Below are the code and all the weights of a small trained network. Each question names an input and a class and asks about switching units off, where a switched-off unit gives its printed mean instead of its output.

import numpy as np


def w(rows, s, z=0):
    codes = np.array(rows[::2]) - 128.0
    scale = np.full(codes.shape[1], s)
    scale[-1] = z or s
    return codes * scale


def norm(h):
    return h / np.sqrt((h * h).mean(-1, keepdims=True) + 1e-5)


def f(y):
    return np.maximum(y, 0)


def log_softmax(a):
    a = a - a.max(-1, keepdims=True)
    return a - np.log(np.exp(a).sum(-1, keepdims=True))


def net(x, mask):
    res = np.array(x, float).reshape(1, 4) / 4 @ E
    u = 0
    for l in range(4):
        y = f(norm(res) @ A[l][:, :-1].T + A[l][:, -1])
        res = res + np.where(mask[u : u + 5], y, B[l][:, -1]) @ B[l][:, :-1]
        u += 5
    return log_softmax(norm(res)[-1] @ U[:, :-1].T + U[:, -1])


A, B = {}, {}
E = w([
[76,93,29,95],'x0',
[114,197,52,253],'x1',
[47,225,220,84],'x2',
[97,82,111,245],'x3',
],0.0046)
A[0] = w([
[29,57,154,107,157],'0.n1',
[103,83,51,177,95],'0.n2',
[240,182,31,124,222],'0.n3',
[203,114,161,58,77],'0.n4',
[2,85,153,128,251],'0.n5',
],0.0099,0.0026)
B[0] = w([
[254,131,124,76,207],'0.n1',
[163,147,157,113,217],'0.n2',
[92,63,158,146,253],'0.n3',
[97,161,117,138,215],'0.n4',
[203,137,94,148,232],'0.n5',
],0.0079,0.0053)
A[1] = w([
[190,85,70,127,132],'1.n1',
[80,186,85,114,148],'1.n2',
[68,209,192,88,254],'1.n3',
[143,38,134,93,64],'1.n4',
[114,2,97,252,165],'1.n5',
],0.0066,0.0029)
B[1] = w([
[63,151,52,147,200],'1.n1',
[130,19,64,111,146],'1.n2',
[97,96,232,187,195],'1.n3',
[45,49,120,110,172],'1.n4',
[2,217,111,55,255],'1.n5',
],0.0085,0.0059)
A[2] = w([
[120,89,249,106,216],'2.n1',
[167,100,133,64,149],'2.n2',
[139,92,153,163,114],'2.n3',
[161,151,134,139,102],'2.n4',
[168,150,211,99,252],'2.n5',
],0.014,0.0035)
B[2] = w([
[44,210,82,160,255],'2.n1',
[90,205,169,54,189],'2.n2',
[155,120,69,30,148],'2.n3',
[2,13,152,207,143],'2.n4',
[33,241,124,143,222],'2.n5',
],0.0078,0.0081)
A[3] = w([
[126,147,2,67,2],'3.n1',
[108,221,88,240,221],'3.n2',
[185,107,49,172,87],'3.n3',
[83,81,101,43,184],'3.n4',
[31,29,192,107,95],'3.n5',
],0.0075,0.0021)
B[3] = w([
[121,79,213,134,186],'3.n1',
[176,133,255,139,254],'3.n2',
[94,84,185,162,140],'3.n3',
[233,142,97,115,201],'3.n4',
[166,25,86,186,172],'3.n5',
],0.0081,0.0073)
U = w([
[162,63,94,197,58],'0',
[175,131,30,227,11],'1',
[189,89,107,46,116],'2',
[34,217,177,153,168],'3',
[165,71,194,216,113],'4',
[41,2,49,110,132],'5',
],0.015,0.011)

Each question gives the input, the list of numbers given to net, and the class t.
The units are the neurons (one row each of A and B). Each row of codes is followed by its name. A weight is (code - 128) times the scale printed after its matrix; where a second scale follows, it is the last column's (A, B and U).
mask holds one flag per neuron, layer by layer. A switched-off neuron (its flag False) gives its mean, the last column of its row in B, instead of its output. The means were averaged over made-up inputs and are rounded, as every weight is.
A unit's drop is (log p(t) with every unit on - log p(t) with that unit switched off) / (log p(t) with every unit on - log p(t) with every unit switched off).
The circuit of an input: a set's keep is (log p(t) with only the set's units on - log p(t) with every unit switched off) / (log p(t) with every unit on - log p(t) with every unit switched off). Starting from the 12 units with the biggest drops (on a tie, the unit counted first), units are removed one at a time, each time the one whose removal leaves the highest keep (on an exact tie, the one counted first), for as long as the keep stays at least 0.8.
circuit, biggest first: the units of the circuit, biggest drop first
most important unit: the unit with the biggest drop
top k neurons: the k neurons with the biggest drops, biggest first
top k neurons in layer l: the k neurons of layer l with the biggest drops, biggest first
drop when u is switched off: that unit's drop, to one decimal
input [2,-3,-1,4], class 2: circuit, biggest first	2.n1, 0.n1
input [3,6,6,1], class 4: most important unit	1.n5
input [-2,2,-8,5], class 5: top 3 neurons in layer 0	0.n3, 0.n5, 0.n4
input [-2,3,-3,-5], class 5: top 2 neurons	0.n3, 2.n5
input [8,-4,3,8], class 2: circuit, biggest first	0.n1, 2.n1
input [-5,-1,-5,1], class 5: top 4 neurons	2.n5, 2.n1, 3.n5, 1.n3
input [3,7,4,0], class 4: top 2 neurons in layer 1	1.n5, 1.n2
input [0,-7,-6,1], class 2: top 3 neurons	3.n4, 1.n3, 2.n1
input [7,0,-4,7], class 5: top 4 neurons	2.n5, 2.n1, 1.n5, 2.n2
input [1,3,-1,-6], class 5: top 2 neurons	2.n5, 3.n5
input [5,3,7,2], class 4: top 2 neurons	0.n5, 1.n5
input [7,-6,7,4], class 2: top 2 neurons	0.n5, 2.n1
input [7,0,2,-2], class 2: top 2 neurons	2.n1, 2.n5
input [3,1,-1,6], class 4: most important unit	0.n2
input [4,-5,-6,-3], class 5: top 2 neurons	1.n4, 3.n2
input [8,0,-1,3], class 2: top 3 neurons in layer 0	0.n2, 0.n1, 0.n4
input [1,-1,-1,1], class 2: top 3 neurons in layer 2	2.n1, 2.n2, 2.n5
input [4,2,6,8], class 4: drop when 3.n2 is switched off	0.0
input [6,0,1,-1], class 2: drop when 2.n5 is switched off	0.1
input [8,-1,3,2], class 2: top neuron	0.n1
input [3,-8,1,3], class 2: drop when 2.n1 is switched off	0.2
